(in the rows, 128 means zero)
Each name stands for a flat space through zero: a line, a plane or more. A row that begins with a name and a colon came from that space; any other row is followed by the name of the space it lies nearest, among the names in its block.
pfbc: [ 92 135 162 139 143 115 123 156  98 132  95 126 129 126 145 119 103 119
 131 133 119 104 127 137 130 132 135]
pfbc: [ 98 127 148 129 153 108 131  76 160 142 109 121  90 142 151 138 101 138
 129 164 174  71 123 118 128  94 133]
jgqq: [167 111 114 141  57 114 138  34 185  96 143 159 118 103 147 158 164 132
 148 152 122 105 128 107 109 119  95]
pfbc: [143 100 139 136 109 120 122 117 141 133 160 155 136 116 143 123 168 126
 174 117 109 158 120 148 149 147 104]
hltn: [ 63 104 157 132 224  93  99 228 108 195 158  75 172 146 162 108 174 127
 108  97 135 177 203 125 205 146 168]
jgqq: [112  98 162 154 150 115 124 176 120 146 131 156 153 131 133 122 126 117
 151  98 116 146 112 146 150 143 127]
cpth: [163 102  82 154  67 146 149 103 188  91 137 191 160 123 109 182 112  89
 123 117 120  96 115  99  83 120  97]
jgqq: [ 88  82 232 185  93  93 127 109 152 121 145 205 165  47 191 147 122 111
 213 151  87  97  56 116 152 207  75]
pfbc: [105 118 153 133 121 116 117 132 117 135 134 139 132 115 162 119 145 115
 168 136 107 125 132 146 147 148 109]
jgqq: [ 91 103 185 133 154 101 112 111 156 162 185 120 143  81 181 126 169 145
 170 154 130 147 120 106 188 184 114]
cpth: [180 153  92 101 117 181 140 139 120 110 161 122 138 108  64 123 114 148
 105 115 123 181  79 112 109 162 131]
nmgq: [106 146  51  71 116 209 130 104 162 128 160 158 101 152 119 147  61  59
 179 174 154  65  94 148  97 129  72]
nmgq: [107 136 108 110 130 157 128 132 137 130 138 136 128 129 129 137  95  99
 142 148 135 100 115 127 119 139 110]
jgqq: [156 137  65  58 140 164 111  86 147 158 206  90  86 153 125 100 191 140
 166 145 151 185 152 161 162 125 110]
cpth: [122 148 146 106 121 129 123  69 159 128 187  86 133  54 157 137 162 166
 123 186 133 141 120  63 155 192 120]
jgqq: [160 111 108 157 101 131 142 155 119 105  87 176 138 164  94 137 105 104
 121  81 113 122 120 157  90  89 128]
nmgq: [113 128 142 159 131 124 144 149 149 111 113 134 172  97 116 166  85 125
  72 129 133  98 114  61 107 148 145]
hltn: [114 109 135 148 218 101 126 219  99 171  86 105 131 208  95 107 114 139
  76  59 163 156 165 158 146  64 192]
cpth: [111 149 186 129 144  80 108 139  54 139  88  78 100 125 163  76 173 168
 133 129 104 156 165 164 159 122 156]
hltn: [ 96  65 106 143 213 109 126 157 190 192 136 152 117 227 127 143 114  97
 137  88 201 107 160 161 156  47 143]
nmgq: [116 128 147 141 152 122 129 169 114 135 122 119 152 121 119 127 117 135
 102 112 126 141 126 112 135 142 148]
hltn: [ 83  92 131 148 192  87 102 238 106 177 142  96 186 163 159 118 192 106
 103  72 113 176 233 136 187 124 162]
hltn: [ 95 135 115  85 124 156 113  81 171 145 208 114 127  83 172 138 149 113
 177 193 136 117 123 102 160 187  84]
pfbc: [182 150  35  87 104 184 131 148 129 112 173 108 149 136  76 133 154 119
  93 108 116 182 153 116 110 138 126]
nmgq: [124 129 133 107  89 111 110  61 123 128 136 127  83 127 184 106 183 124
 199 165 110 117 156 174 146 119  91]
nmgq: [125 122 124 153 101 120 136 137 132 105  99 151 150 125 131 151 111 105
 111 122 113  95 139 113 102 119 125]
cpth: [187 129 116 137  41 126 134  78 128  81 134 153 133  92 128 133 175 136
 145 127  80 149 125 128 105 143 100]
hltn: [136 141 120 132 129 120 121 186  79 122 108 101 153 134 117 112 153 131
  91  95  97 164 173 133 129 128 154]
jgqq: [ 86 125 169 123 168 131 115 172 104 157 147 124 140 112 145 108 117 124
 159 131 122 144 104 141 163 172 125]
hltn: [125 163 125  99 127 147 120 138  96 124 144  88 132  97 128 111 139 142
 116 148 111 153 132 114 136 168 132]
cpth: [148 104 103 147  73 129 138  89 175 102 137 176 142 121 137 164 135  98
 146 131 117  98 128 116 104 121  94]
nmgq: [ 67 142 170 118 225 146 117 237  88 173 150  87 170 109 114 108  85 137
  99 118 139 165 101 103 170 192 165]
cpth: [ 86 106 139 120 156 114 113 121 134 163 127 140  96 167 169 114 131 102
 188 139 146  99 144 180 154 100 109]
cpth: [ 75 110 149 152 145  97 129 106 185 138 132 124 151 107 174 172 119 115
 106 162 155  65 156  65 138 131 130]
jgqq: [121 120 128 132 160 141 125 204  90 144 113 143 140 163 101 108 102 109
 134  84 120 152 117 170 131 122 139]
pfbc: [106 128 115 111 163 137 128 115 146 150 123 124  96 165 128 128  97 119
 136 143 170  95 125 143 128  94 130]
hltn: [155 160 106 105  94 157 135  97 116 100 123 123 109 112 107 125 112 136
 124 148 120 124 103 125  99 136 118]
nmgq: [ 38 140 163 126 156 135 110 199  90 144 121 121 164 101 174 127  90  80
 148 154 103  88 136 122 147 183 116]
pfbc: [167 101 127 144 141 128 140 131 148 135 135 157 125 152  89 127 124 145
 128  88 146 161  92 143 127 107 137]
pfbc: [162 110 122 136 120 128 135 114 150 127 147 145 130 130 109 132 145 142
 131 108 132 156 112 129 129 124 126]
[174 123  63 141  82 160 161  86 193  86 116 174 135 142  78 186  74 105
  86 125 153  77 101  86  59  91 116]
nmgq
[186 140 131 160 114 117 156 122 133  92  96 118 147 110  69 148 111 179
  36 100 135 148 107  69  90 115 174]
pfbc
[134 174  96  64  88 182 121  60 121 113 161 115  80 101 138 112 121 122
 182 195 123 113  94 145 117 160  82]
jgqq
[192 110 117 148  75  92 133  71 134 104 105 143 100 151 127 121 189 152
 134 103 114 148 158 159 114  73 128]
nmgq
[117 133 131 133 153 132 129 180  98 134 103 125 137 147 110 119 101 121
 109 105 127 131 127 140 123 120 147]
jgqq
[ 97 107 201 167 151  90 127 149 108 139  87 153 125 129 148 117 102 133
 151 117 125 109  98 150 140 124 136]
pfbc
[145 135  71  96 149 154 137  85 176 140 146 112  93 168 101 142 110 133
 106 143 186 111 131 118 115  83 134]
pfbc
[118 125 134 135 186 127 142 131 141 148  88 131  93 182  94 130  60 140
 100 117 190  94  96 137 112  69 160]
pfbc
[107 135  77  99 135 182 125 173 116 134 130 153 127 167 111 128  77  66
 157 124 128 102 118 168 109 122 102]
nmgq
[133  79 164 201 101  66 130 168 121 114  85 172 174 135 149 142 163 112
 122  72  86 130 169 138 128 106 135]
hltn
[148 121 147 142 114  98 128 100 130 122 122 121 120 119 138 123 165 157
 123 124 122 145 141 125 136 118 137]
nmgq
[132  60 160 140 121 111 111 109 158 163 190 194 121 134 168 109 188 110
 252 109 111 168 101 199 183 147  73]
pfbc
[138 115 168 160 127 100 137 116 134 122 108 142 130 116 126 132 123 152
 118 118 130 127 105 116 126 123 140]
pfbc
[161 137 151 153  83 120 144 102 112  89  84 154 119 110 110 130 106 145
 121 124 109 115  88 128  91 121 127]
hltn
[137  86 101 155 148 112 136 147 158 143 102 165 124 203 111 143 117 102
 122  81 157 110 153 160 117  52 138]
hltn
[170 116 139 154 126 100 138 124 130 120 114 123 134 132 103 127 154 168
  89  93 130 165 134 116 126 107 158]
nmgq
[145 110 134 170 107  94 142 112 154 107  98 143 146 128 127 158 134 135
  87 112 129 107 149  96 107  98 143]
jgqq
[120 133  96 103 126 159 124 132 127 133 137 140 114 150 124 124 109  97
 158 135 131 114 122 157 120 122 106]
nmgq
[ 76 135 162 133 137 119 119 148 116 133 126 119 149  95 166 133 115 112
 135 155 114 100 134 107 142 166 122]
nmgq
[ 77 135 180 120 171 111 106 171  84 160 139  94 136 106 165  96 146 137
 149 139 113 152 139 139 176 170 137]
nmgq
[139 120 131 162 111 112 141 139 128 106  86 149 143 137 115 146 109 122
  96 106 122 106 133 117  99 102 141]
jgqq
[ 69  95 161 131 186 105 110 147 160 180 176 116 148 121 177 131 153 120
 155 139 149 132 150 115 189 155 125]
hltn
[137 154 140 124 149 130 129 163  87 126 112  92 135 119 100 109 121 159
  84 114 123 162 124 116 128 139 163]
cpth
[187 127  78 115 120 157 150  77 181 117 149 139 108 145  72 148 111 149
 101 122 170 137  93 107  99  99 132]
nmgq
[111 155 184 125 145 121 123 136  91 129 127  94 131  77 135 106 123 167
 118 149 116 149  98 106 146 179 145]
hltn

Each name stands for a flat space through zero: a line, a plane or more. A row that begins with a name and a colon came from that space; any other row is followed by the name of the space it lies nearest, among the names in its block.
ggrq: [116 145 121 143 107 138 160 130 103 130 131 142 148 106 109 113 136 134
 132 125 129 144  97 147 127 120 136]
dsbl: [108 129 139  98 113 102 165 122 182 136 121 140 132  77  88 100 122 115
  99 139 153 146 134 187 110  91 106]
ggrq: [153 138 166 110 150 132 159 165 114 103 120 125 154  81 132 115  93 104
 154 114 135 101 122 209  67 121 126]
ggrq: [ 74 141 115 148 120 119 169 123 165 143 133 130 166  98  79 136 164 119
 113 142 130 135 117 122 107 107 115]
dsbl: [142  84 142  53 149 150 192 137 136 124 160 126 100 171 149 135 123  82
 114 150  89  69 165 121 161 172 144]
zsgn: [ 78 119 122 169 157  96 145 153 137 106 141 107 181  94  95 159 157  98
 121 138 121 102 159 132  91 127  98]
lqdq: [112 150 112 165 109  85 123 133 122 129 124 131 166 112  92 123 144 129
 120 124 134 144 132 161 142 124 108]
dsbl: [134  77 140  55 136 142 179 132 158 120 145 135  71 118 145 106 104  87
  98 146 125  98 173 150 128 134 124]
ggrq: [136  92 169  40 136 141 168 114 174 123 130 137  85  97 131 102  92 119
 103 147 148 137 134 167 117  94 129]
dsbl: [193 161 127  80  97 174 157 118 122 173 118 124 100 213 175  96 118 129
 153 124  93 109  87 110 185 184 176]
lqdq: [139 119 127 120 142 171 154 143 132 131 127  90 105 147 179 117 126 105
 147 137 103  94 124  91 106 163 144]
lqdq: [130  98 136 172 158 116  98 153  65  77 128  43 133 126 196 113 120 131
 146 144 113 139 134 109 140 160 126]
ggrq: [181 147 160  77 137 130 160 153 119 127 128 153 145 139 124 126  96 100
 148 110 117  81 132 204 119 148 139]
lqdq: [125 140 104 199 115 112  62 136  95 112 109 132 122  88 134 118 121 153
 138 103 158 160 130 135  97 107 108]
zsgn: [ 95 107 149 110 148 111 141 115 125 109 152 149 159 113  83 164 139 137
 109 142 133 141 130 133 142  98 125]
ggrq: [ 84 137  71 197 107 123 129 132 154 150 122  91 127 132 133 118 174 112
 119 139 114 124 142  67 120 153 109]
lqdq: [127 151  86 161  93 117 106 125 142 154 118 162 113 127 107 121 139 126
 119 108 139 128 145 129 123 128 112]
zsgn: [109 153 112 149 107 123 154 124 134 147 126 121 157 131 108 119 154 129
 127 135 119 139 105 123 142 134 130]
ggrq: [161 147 105 120 128 101  72 109 138 165 140 159 139 254 112 192 155 131
 126 116  92  85 165  72 216 182 137]
zsgn: [156 115 133 130 143 130 103 155 135 111 110 108  92 103 171 107  93 107
 139 115 141 105 161 153  76 134 111]
zsgn: [169 141 141 137 122 130  87 137 149 128  80  62  88 106 201  63  87 138
 149 125 151 156 112 147  93 127 121]
ggrq: [139 104 132  88 122 139 139 119 153 133 126 122  79 130 153 102 111 120
 112 140 132 130 142 126 137 129 129]
lqdq: [105 199  97 230 122 130 137 175 133 141 100 116 197  74 104 129 154 104
 172  96 130  96 106 150  17 132 106]
zsgn: [104  86 144 140 159  83 102 143 163  90 116  64 116  71 152 107 112 112
 107 150 152 143 175 150  92 107  85]
dsbl: [142 180 137 107 103 114 169 117 146 167 122 128 182 170  97 120 146 131
 135 134 108 132  85 153 177 146 146]
lqdq: [116 176  95 160  78 122 163 133 152 163 109 141 144  98  97  87 144 118
 126 118 137 140 106 163 109 124 117]
dsbl: [151 176 152 159 130 120  54 115 122 131  92 133 156 112 123 136 110 184
 161 101 163 176  75 143  97  84 131]
lqdq: [121 140 139 114 101 112 132 106 131 132 121 159 133  90  91 106 118 156
 112 126 159 181  99 174 140  81 126]
zsgn: [120 143 112 148 108 117 152 144 148 137 114 108 131  98 129  91 131 106
 125 130 132 126 132 157 104 134 111]
zsgn: [151 117 174  84 129 121 111 112 147 114 104 109  98  85 152  83  81 156
 123 136 168 184 104 177 119  81 126]
dsbl: [122 113 153 102 139  88 126 123 140 111 134 138 144 107  97 135 117 129
 107 136 144 142 147 175 142 102 111]
dsbl: [156 139 135  90 114 147 153 122 143 150 122 130 111 153 143 106 117 122
 132 130 119 120 113 137 145 143 145]
zsgn: [105 122  90 145  97 107 157 134 154 141 128 113 111 115 123  91 145  98
 100 141 124 126 159 135 141 146 105]
lqdq: [118 113 112 167 113  63  96 130  85 102 133  92 144 132 132 108 136 138
 107 142 126 166 152 147 200 146 107]
dsbl: [131 142 123 141 128 109 130 128  92 131 144 121 174 186 116 154 154 132
 135 133  95 118 121 112 194 166 142]
[ 96 113  77 151 114 118 164 144 130 137 156 153 126 142  99 145 164  82
 103 130 102  79 185 111 141 165 111]
zsgn
[147 151 119 163 127 120  82 127  71 124 132 146 157 170 123 161 137 155
 150 107 116 130 115 112 164 146 142]
ggrq
[137 108 133 120 147 148 130 136 118 118 132  97 110 148 169 128 123 119
 137 137 111 110 134  98 129 152 138]
lqdq
[150 161 124 149  84  80  71 106 112 136 102 142 133 118 111  94 113 175
 120 113 163 200 104 177 175 100 118]
dsbl
[133 129  95 131  79 123 145 119 131 149 120 114  89 137 148  70 131 124
 108 138 126 152 129 130 174 149 127]
lqdq
[137 107 138 104 154 126  72 110 134 122 141 186 108 150 105 189 119 145
 119 111 142 115 161 105 128 104 126]
lqdq
[122  78 154  97 159 111  98 117 132  96 140 126 103 116 134 146 109 137
 106 141 144 141 161 126 137 103 117]
zsgn
[ 70 142  95 153 109 115 185 119 124 148 161 157 188 147  56 163 191 117
 107 142  99 119 122 102 170 140 130]
zsgn
[123 116 161 144 139 109  84 119  81  84 120 123 140  71 128 120 101 177
 132 125 167 197  98 164 121  73 124]
lqdq
[165 140 165  93 139 151 132 139 116 117 118 163 125  95 127 124  85 133
 151 104 149 122 108 188  79 100 139]
zsgn
[190 165 106 123  99 179 132 146 107 158 113 166  89 157 160 105 105 114
 162  88 117  86 117 140 105 165 152]
zsgn
[139 113 184 100 175 181  98 120 115  98 121 152 114  82 142 159  88 167
 158 112 162 145  88 123  47  64 148]
lqdq
[140 106 116 136 116 157 152 157 128 115 108  74  64  79 202  50  97  98
 133 134 135 125 139 144  78 145 119]
ggrq
[193 166 143 109 138 119 131 161  98 133 128 154 166 179 125 150 110 101
 163  96 101  62 140 185 137 177 140]
ggrq
[121 175 146 121 137 187 207 149 168 154 112 125 166  91 117 122 134 103
 166 121 121  91  71 143  27 117 145]
lqdq
[134  97 106  72  60 176 177  85 118 151 134 148  28 127 160  46 112 150
  91 150 138 190  96 113 199 120 158]
ggrq
[ 75  81 109 206 183 133  79 152  82  73 152 114 137  96 137 192 150 124
 136 124 126 104 172  60  69 122 107]
dsbl
[128  96 112 148 133 135  96 133  98 106 134 127  89 122 157 128 119 130
 124 123 133 128 156 104 125 133 122]
dsbl
[113  95 128  81 109 143 148  93 161 139 134 135  73 121 132 101 123 140
  93 152 142 165 125 108 157 103 134]
ggrq
[127 104  83 116 112 148 122 103 101 150 167 179  93 220 120 173 162 128
 107 128  90  99 160  44 215 173 151]
zsgn

Each name stands for a flat space through zero: a line, a plane or more. A row that begins with a name and a colon came from that space; any other row is followed by the name of the space it lies nearest, among the names in its block.
zn_gl: [150 142 117 119 143  90 168 122 145 150 121 139 137 131 140 120 125 139
 153 138 102 135 150 115 120 134 109]
pr_fd: [173  81 122 173 116 153 192 100 144 148 122 182 171 165 193 201 118 141
 123 121 134  82 138 121 127 126 124]
lb_bm: [164 122  79 109 192  83 181 136 142 104 123 142  89 155 148 154 126 168
 113 157 120 160 108  85 135 150 128]
ft_jr: [127 147 127 162 135  90 102 113 146 163 128 111 145 116 135 135 166 144
 128 126 133 109 147 125 164 156 137]
pr_fd: [127  72 126 148  96 198 130 101 116 133  93 164 174 127 144 194 100 117
 157 125  92 112 150 166  55 106 110]
ft_jr: [166  93 132 115 127 142 182 153  91  89 116 140  73 153 111 193 112 102
 137 140 107 172 104  77 123  94 152]
mf_mr: [151 129 138 129 134 115 157 135 130 132 151 134 120 138 131 136 133 124
 135 125 131 117 120 100 164 129 133]
zn_gl: [ 90 141 110 130 103 141 112 144 132  94 120 139 117 148 165  48  85 129
  47 123 194 136  97 160 102 106 139]
lb_bm: [113 130 124 151 109 124 153 133 133 129 136 162 151 135 127 115 109 117
  90 131 134 100 138 164  89 117 136]
fz_pj: [109 127 118 142 126 123  90 136 122 124 123 126 118 112 122 124 120 120
 138 133 117 137 119 127 128 124 134]
zn_gl: [146 137 125 127 105 115 214 130 134 124 108 158 136 168 154 109 106 126
  70 132 152 134 146 144  77 103 135]
lb_bm: [134 141 192 102 109 165  77 101 116 165 131  58 148  99  93 139 191 120
 188  95 126 122 158 124 181 143 114]
lb_bm: [165 142 145 130 127  98 205 122 139 154 140 141 146 147 123 145 149 128
 121 128 123 107 160 122 131 132 131]
fz_pj: [141 108 146 110 144 163 123 109 119 130 133 105 140 121  94 189 169 139
 147 122 114 117 141 134 134 151 124]
pr_fd: [141 116 101 184 137  90  90 123 133 143  99 125 107 127 172 171 139 141
 146 137 123 146 115  79 177 137 148]
ft_jr: [ 93 130 130 156  92 152 103 124 132 126 125 139 154 131 147  95 113 122
  75 115 170 101 127 175 105 118 138]
fz_pj: [100 135 113 145 129 122  83 132 139 132 138 135 136 112 142  93 111 130
 131 128 133 114 115 139 137 133 122]
pr_fd: [126 106 127 121 125 178 113 118 138 118 143 141 145 139 173 111 104 140
 127 110 161 103 100 132 148 129 107]
mf_mr: [140 103 108 135 100 151 136 104 120 125  43 127 127 151 184 152 107 139
 121 132 130 182 145 129  70 100 123]
lb_bm: [103 113  94 139 122 142 144 111 135 124  90 161 166 129 127 142 106 141
  92 146 108 124 160 198  18 125 118]
zn_gl: [157 124 142 107 116 147 204 114 138 137 129 150 158 157 149 125 119 132
 114 119 139 110 150 142 101 120 110]
fz_pj: [103 143 105 131 122 105  89 135 134 136 108 134 124 106 148  75  90 121
 164 137 103 154 126 127 109 114 108]
lb_bm: [115 123 152  75 152 176 119 141 120 100 194 120 127 115  74 114 133 122
 137 116 133  96 102 143 149 144 113]
pr_fd: [156 166 145  89 161  89 163 149 135 114 169  94  83 151 120  89 162 143
  94 122 178 138 102  80 210 148 143]
fz_pj: [125 160 102 151 165  32 158 174 127 114 163 145  82 123  74 127 136 117
  95 163 106 134 116 105 141 138 170]
pr_fd: [157 131 176 129  87 143 150 117 107 142 102  91 121 145 127 155 164 110
 122 107 152 147 149 107 151 109 150]
mf_mr: [133 151 168  93 116 138 113 132 127 144 155 101 127 115 125  75 130 111
 177 105 134 126 123 105 181 122 105]
zn_gl: [154 137 132 124 153 123 167  99 170 161 164 140 178 145 165 120 153 167
 118 114 156  67 143 136 166 169 102]
pr_fd: [138 170 128 145 118  60 119 140 145 158 124 117 108 127 175  58 117 122
 154 125 140 150 122  76 190 118 126]
pr_fd: [136 123  93 147 153  89 152 132 143 136 131 167 133 126 138 142 107 136
 146 151  90 122 132 120 110 135 120]
fz_pj: [127  80  98 142 171 162  96 117 112  87 112 113 106 134 102 240 170 163
  84 144 134 134 108 135 122 164 161]
mf_mr: [ 66 142  93 108 147 135  66 127 132 106 111 115 135  99  95  87 120 147
  98 144 122 143 133 196  56 145 117]
pr_fd: [ 99 113 128  95 131 182  53 130 111  97 121  97 107 109 123 109 115 129
 150 119 136 154  95 131 134 125 114]
zn_gl: [124 139 127 112 135 138 149 120 153 131 157 143 157 141 152  81 118 147
  99 117 161  91 125 154 130 142 107]
ft_jr: [132 100 149  44 148 222 127 133 113  74 167 112 109 142 121 110 111 135
 131 107 163 128  77 125 150 128 100]
ft_jr: [ 86 130 110 141  91 153  72  97 130 139  50 112 161 116 156 103 116 140
 109 127 133 158 163 191  42 115 115]
pr_fd: [126 108  95 122 171 137 184 128 153 111 177 191 164 140 117 145 108 153
  91 144 119  66 123 174  83 156 112]
lb_bm: [129 166 171 125 133 110 148 122 143 157 187 107 161 122  80 115 190 132
  95 110 156  65 155 155 170 164 139]
fz_pj: [141 158 148  96 114  93 153 137 119 153 110 115 118 110 104  94 117 100
 198 134  73 170 160 106 109 102 106]
fz_pj: [123 102 129 173 125 134 147 153 122 113 184 181 132 131 107 166 110 102
 108 132 124  70 101 131 142 123 155]
zn_gl: [153 100 153 108 114 162 166 125 101 125 116 132 128 128  92 189 130 103
 169 129  84 141 147 122  94 107 124]
lb_bm: [173 125 156 116  99 127 226 102 128 173  97 150 175 139 121 166 131 112
 173 128  72 126 201 141  62 106 102]
fz_pj: [ 76 121 101 197 121 124  64 151 144 115 179 175 139 116 154  91  89 119
  85 126 164  64  77 150 160 132 149]
lb_bm: [138 132  94 152 155  95 111 103 144 136  80 100 121 141 159 164 172 177
  88 140 150 153 141 121 136 162 145]
ft_jr: [140 132 148 116 103 142 148 154 121 104 152 135  95 157 169  72  92 107
 107 109 183 134  81  89 180  95 136]
ft_jr: [123 103 120 171 116 128 150 134 112 120 120 159 135 129  92 199 132 111
  99 144 102 112 143 154  77 119 161]
mf_mr: [146 128 121 104 137 122 157 137 126 112 122 131 104 145 144 115 111 131
 128 132 133 155 114 103 131 118 123]
ft_jr: [158 111 140 178 102 131 135 107 142 165 121 144 154 144 193 157 132 129
 146 110 144  99 133  99 177 124 129]
mf_mr: [114 176 108 144 161  41 142 143 142 136 142 118 116 119  79 114 167 143
  75 153 126 125 149 144 122 159 158]
mf_mr: [126 105 107 159 154 110 122 149 122 115 160 161 113 115 103 176 118 117
 146 147  92 108 104 110 142 135 144]
mf_mr: [144 119 115 117 148 156  86  59 168 179  85  99 189 121 201 139 158 191
 182 112 127 120 164 138 141 173  69]
ft_jr: [106 129 131 107 131 144 133 157 107  82 152 128  98 132  81 116 120 113
  78 133 147 133 102 147 108 119 151]
zn_gl: [152 120 160 131 147 138 133 109 134 158 170 116 158 115  94 186 182 134
 164 116 111  76 147 122 179 164 124]
ft_jr: [149 123 129 109 153 125 137 121 132 135 136 121 126 124 123 150 142 139
 166 130 106 131 131 106 149 143 113]
zn_gl: [156 133  96 163 168  66 188 121 155 145 136 156 140 147 133 176 157 161
  88 150 122 101 148 125 128 163 146]
zn_gl: [142 114 166 158  85 167 144 116 116 128 124 117 138 158 143 164 158 120
  67 102 190 103 130 135 152 118 164]
mf_mr: [127 134 143 148 106 134 156 116 132 136 124 128 154 146 125 140 154 132
  63 119 165 100 152 165 109 132 150]
mf_mr: [ 88 136 118 132 141 124  83 137 128 121 149 127 134  99  86 115 130 125
 124 136 113 112 125 162 111 143 130]
lb_bm: [112 123 137 121 142 157 169 157 133  85 220 168 135 149  94 110 118 123
  42 120 182  51  87 165 141 141 148]
[145 133 174  99 101 153 124 115 104 141  99  78 122 122 102 145 162 111
 162 112 120 161 155 116 134 114 127]
fz_pj
[140 111 120 185 101 131 115 108 129 133  78 118 125 158 188 170 149 145
  71 120 181 137 127 117 147 125 164]
lb_bm
[ 84 139 139 121  91 156  78 126 122 135 115 122 151 100 120  72 100 105
 148 118 119 131 140 171  85 106 108]
pr_fd
[106 114 141 161  93 170  64 107 119 131  97 100 141 126 149 146 149 131
  98 108 169 124 128 150 136 127 147]
lb_bm
[130 146 129 142 138  89 160 134 128 134 136 127 129 129  84 152 162 129
  90 141 122 117 152 144 112 142 155]
pr_fd
[ 50 186 102 137 110  51  74 153 126 155 102 139 142  55  57  38  85  87
 178 163  31 161 179 190  16 103 110]
pr_fd
[153 133 122 112 154  87 162 148 116 120 130 126  88 127  96 153 134 119
 155 148  90 162 126  85 136 125 137]
ft_jr
[ 92 147  61  99 181  84 133 152 133  76 111 134  89 129  96  94 109 159
  58 171 123 174 115 163  49 143 137]
mf_mr
[108 143 141 121 114 146  77 133 117 103 117  78  95 138 138  93 149 135
  71 111 200 152  99 124 167 128 154]
ft_jr
[116 106 112 161 156 135  98 134 121  97 148 121 109 133 101 192 166 146
  64 135 159 105 100 134 155 159 173]
fz_pj
[125 114 127  73 163 176  87 101 125 117 112  83 131 113 108 151 159 162
 156 125 119 149 133 141 120 159  99]
ft_jr
[133 153 129 104 142  98 142 146 135 127 151 127 110 126 125  80 116 124
 143 131 126 137 117 106 152 127 117]
ft_jr
[113 147 146 105 106 135  98 134 119 130 119 103 118 115 128  76 116 111
 152 117 132 153 126 124 133 109 116]
pr_fd
[102 133 131 114  94 165 111 108 123 122  77 108 147 134 141  98 123 135
  87 119 157 151 151 181  62 113 122]
mf_mr
[126 119 207 121  67 217  64 107 109 144 139  73 147 123 144 117 158 104
 150  70 187 104 118 122 205 115 127]
zn_gl
[117 142 130 113 107 137 103 126 128 123 100 106 116 134 165  71 111 130
 119 117 161 160 118 124 131 111 120]
ft_jr
[157 149 118 157 129  65 185 124 136 145  96 126 119 154 139 152 158 142
  80 142 139 146 158 114 121 132 159]
mf_mr
[146  86 154  86  93 221 144 110 114 119 110 139 148 142 168 129  84 113
 180 103 124 136 122 127 104  91  85]
pr_fd
[110 142 119 103 146 140  58  84 148 156  89  76 158 102 143 110 163 172
 158 121 126 144 159 155 122 165  91]
ft_jr
[104 132 136 122 100 151 115 129 116 116 108 119 130 127 118 105 118 116
 101 123 142 141 134 160  87 109 133]
mf_mr
[158 125 106 142 112  95 137 117 125 142  48 119 101 144 191 138 112 133
 159 139 112 201 140  78 119 101 126]
zn_gl
[134 143 118 114 124 114 141 116 134 132  84 110 124 141 151 109 132 145
 109 131 140 165 147 131 102 125 123]
mf_mr
[136 105 133 121  86 167 167 132 103 100  83 141 114 158 146 139  95 107
  97 126 142 165 127 135  69  81 139]
zn_gl
[156 140 108 165  93  49 193 150 122 151  73 171 103 141 165 117  73  90
 166 154  73 185 150  80  87  69 136]
ft_jr
[175 100 132 160 104 134 185 123 122 125 101 148 115 175 186 177 123 126
 101 122 159 137 119  86 149 105 153]
lb_bm
